Below are the code and all the weights of a small trained network. Each question names an input and a target symbol and asks about switching units off, where a switched-off unit gives its printed mean instead of its output.

import numpy as np


def w(rows, s, z=0):
    codes = np.array(rows[::2]) - 128.0
    scale = np.full(codes.shape[1], s)
    scale[-1] = z or s
    return codes * scale


def softmax(a):
    e = np.exp(a - a.max(-1, keepdims=True))
    return e / e.sum(-1, keepdims=True)


def log_softmax(a):
    a = a - a.max(-1, keepdims=True)
    return a - np.log(np.exp(a).sum(-1, keepdims=True))


def net(x, mask):
    ids = ['αβεζηλμξστφψω'.index(c) for c in x.split()]
    T = len(ids)
    res = E[ids] + P[:T]
    u = 0
    for l in range(2):
        r = res
        for j in range(3):
            rows = slice(4 * j, 4 * j + 4)
            q, k, v = (r @ M[l][rows].T for M in (Q, K, V))
            z = softmax(np.where(np.tri(T) > 0, q @ k.T / 4**0.5, -1e9)) @ v
            o = O[l][rows]
            res = res + np.where(mask[u + j], z, o[:, -1]) @ o[:, :-1]
        u += 3
    return log_softmax(res[-1] @ U[:, :-1].T + U[:, -1])


Q, K, V, O = {}, {}, {}, {}
E = w([
[41,114,119],'α',
[146,1,124],'β',
[177,127,109],'ε',
[101,182,97],'ζ',
[151,130,111],'η',
[177,119,67],'λ',
[4,166,121],'μ',
[82,64,125],'ξ',
[187,93,133],'σ',
[117,144,160],'τ',
[62,87,125],'φ',
[135,15,177],'ψ',
[166,134,142],'ω',
],0.021)
P = w([
[191,109,255],'0',
[199,116,133],'1',
[188,130,141],'2',
[187,136,143],'3',
[152,89,112],'4',
[148,93,139],'5',
[167,80,108],'6',
[166,67,57],'7',
],0.0089)
Q[0] = w([
[143,55,149],'L0H0',
[77,137,101],'L0H0',
[133,252,87],'L0H0',
[117,103,159],'L0H0',
[41,111,86],'L0H1',
[87,112,160],'L0H1',
[122,35,130],'L0H1',
[106,149,121],'L0H1',
[145,134,122],'L0H2',
[109,154,97],'L0H2',
[60,121,153],'L0H2',
[153,142,90],'L0H2',
],0.022)
K[0] = w([
[174,123,56],'L0H0',
[76,160,131],'L0H0',
[58,97,252],'L0H0',
[160,166,106],'L0H0',
[59,149,79],'L0H1',
[84,128,143],'L0H1',
[78,43,121],'L0H1',
[123,157,121],'L0H1',
[133,145,129],'L0H2',
[125,153,168],'L0H2',
[85,76,142],'L0H2',
[163,169,139],'L0H2',
],0.023)
V[0] = w([
[175,191,3],'L0H0',
[137,137,172],'L0H0',
[173,178,171],'L0H0',
[140,141,126],'L0H0',
[53,143,146],'L0H1',
[144,123,122],'L0H1',
[172,201,139],'L0H1',
[255,168,116],'L0H1',
[106,100,139],'L0H2',
[145,149,126],'L0H2',
[123,121,122],'L0H2',
[61,37,68],'L0H2',
],0.0078)
O[0] = w([
[60,188,68,220],'L0H0',
[141,134,168,112],'L0H0',
[120,172,185,140],'L0H0',
[122,140,132,139],'L0H0',
[182,61,152,3],'L0H1',
[117,142,123,158],'L0H1',
[174,182,172,37],'L0H1',
[97,255,132,208],'L0H1',
[159,139,132,119],'L0H2',
[103,127,133,134],'L0H2',
[131,124,122,129],'L0H2',
[179,96,73,134],'L0H2',
],0.0088,0.0039)
Q[1] = w([
[122,182,180],'L1H0',
[97,188,23],'L1H0',
[124,128,106],'L1H0',
[132,103,123],'L1H0',
[74,148,118],'L1H1',
[49,151,120],'L1H1',
[164,127,134],'L1H1',
[128,86,126],'L1H1',
[104,117,147],'L1H2',
[252,135,192],'L1H2',
[187,156,115],'L1H2',
[150,116,112],'L1H2',
],0.011)
K[1] = w([
[110,110,192],'L1H0',
[235,75,116],'L1H0',
[146,124,115],'L1H0',
[125,137,110],'L1H0',
[154,154,92],'L1H1',
[172,158,85],'L1H1',
[116,114,165],'L1H1',
[107,119,80],'L1H1',
[141,135,91],'L1H2',
[246,123,170],'L1H2',
[128,119,216],'L1H2',
[131,119,107],'L1H2',
],0.012)
V[1] = w([
[135,164,106],'L1H0',
[123,118,116],'L1H0',
[125,102,149],'L1H0',
[130,89,205],'L1H0',
[184,158,157],'L1H1',
[3,86,113],'L1H1',
[77,137,174],'L1H1',
[217,104,26],'L1H1',
[62,184,83],'L1H2',
[149,94,225],'L1H2',
[209,85,56],'L1H2',
[78,159,141],'L1H2',
],0.0081)
O[1] = w([
[132,107,168,57],'L1H0',
[112,141,129,142],'L1H0',
[131,139,96,182],'L1H0',
[159,132,61,223],'L1H0',
[151,82,124,183],'L1H1',
[95,205,82,4],'L1H1',
[130,136,68,75],'L1H1',
[121,121,250,221],'L1H1',
[183,106,137,47],'L1H2',
[85,125,67,136],'L1H2',
[109,169,214,252],'L1H2',
[140,110,93,61],'L1H2',
],0.011,0.0025)
U = w([
[63,37,109,250],'α',
[90,120,147,217],'β',
[137,108,109,109],'ε',
[97,166,117,77],'ζ',
[98,160,106,75],'η',
[139,107,98,43],'λ',
[96,107,69,5],'μ',
[197,112,107,215],'ξ',
[254,155,175,212],'σ',
[97,147,91,3],'τ',
[107,159,105,43],'φ',
[152,95,79,110],'ψ',
[137,121,103,39],'ω',
],0.011,0.004)

Each question gives the input, a string of symbols that net reads in full, and the target symbol t.
The units are the heads (4 rows each of Q, K, V and O). Each row of codes is followed by its name. A weight is (code - 128) times the scale printed after its matrix; where a second scale follows, it is the last column's (O and U).
mask holds one flag per head, layer by layer. A switched-off head (its flag False) gives its mean, the last column of its rows in O, instead of its output. The means were averaged over made-up inputs and are rounded, as every weight is.
A unit's drop is (log p(t) with every unit on - log p(t) with that unit switched off) / (log p(t) with every unit on - log p(t) with every unit switched off).
The circuit of an input: a set's keep is (log p(t) with only the set's units on - log p(t) with every unit switched off) / (log p(t) with every unit on - log p(t) with every unit switched off). Starting from all 6 units, units are removed one at a time, each time the one whose removal leaves the highest keep (on an exact tie, the one counted first), for as long as the keep stays at least 0.8.
units of the circuit, in order: the units of the circuit, biggest drop first
most important unit: the unit with the biggest drop
heads that matter: for each layer, one digit per head in row order, 1 if its drop is at least 0.15 and else 0, layers parted by /
drop of u: that unit's drop, to one decimal
input ζ ξ λ ψ ε λ λ ξ, target β: units of the circuit, in order : (L1H1; L0H0; L1H0)
input β ω ω, target β: units of the circuit, in order : (L1H2; L0H0; L0H2)
input ζ λ β λ λ, target σ: heads that matter : 110 / 011
input ω λ λ λ ε λ η, target σ: units of the circuit, in order : (L1H2; L1H1)
input τ ξ ξ λ, target μ: most important unit : L1H2
input τ λ μ, target α: heads that matter : 010 / 000
input λ ξ α η λ λ ξ ζ, target σ: units of the circuit, in order : (L1H2; L0H0)
input λ ω λ ξ ξ λ, target σ: units of the circuit, in order : (L1H2; L0H0)
input λ β λ ε β τ, target σ: heads that matter : 000 / 011
input ω ε ε σ, target ψ: heads that matter : 111 / 011
input ω ε λ α, target α: heads that matter : 010 / 000
input β λ ε μ, target α: heads that matter : 110 / 000
input λ λ λ λ λ ε, target σ: heads that matter : 000 / 001
input β ε ζ, target β: heads that matter : 101 / 011
input ψ φ λ ω, target α: heads that matter : 100 / 011
input λ λ ζ, target σ: heads that matter : 000 / 001
input ψ ζ ε, target α: units of the circuit, in order : (L1H2; L0H0; L1H1)
input ξ α ξ β β μ α ω, target β: heads that matter : 111 / 011
input β ω η, target β: heads that matter : 101 / 011
input φ λ φ ξ β λ β, target β: drop of L0H0 : 0.1
input τ ε λ ε, target μ: drop of L0H0 : 0.5
input ω λ λ λ, target ψ: drop of L1H1 : 0.6
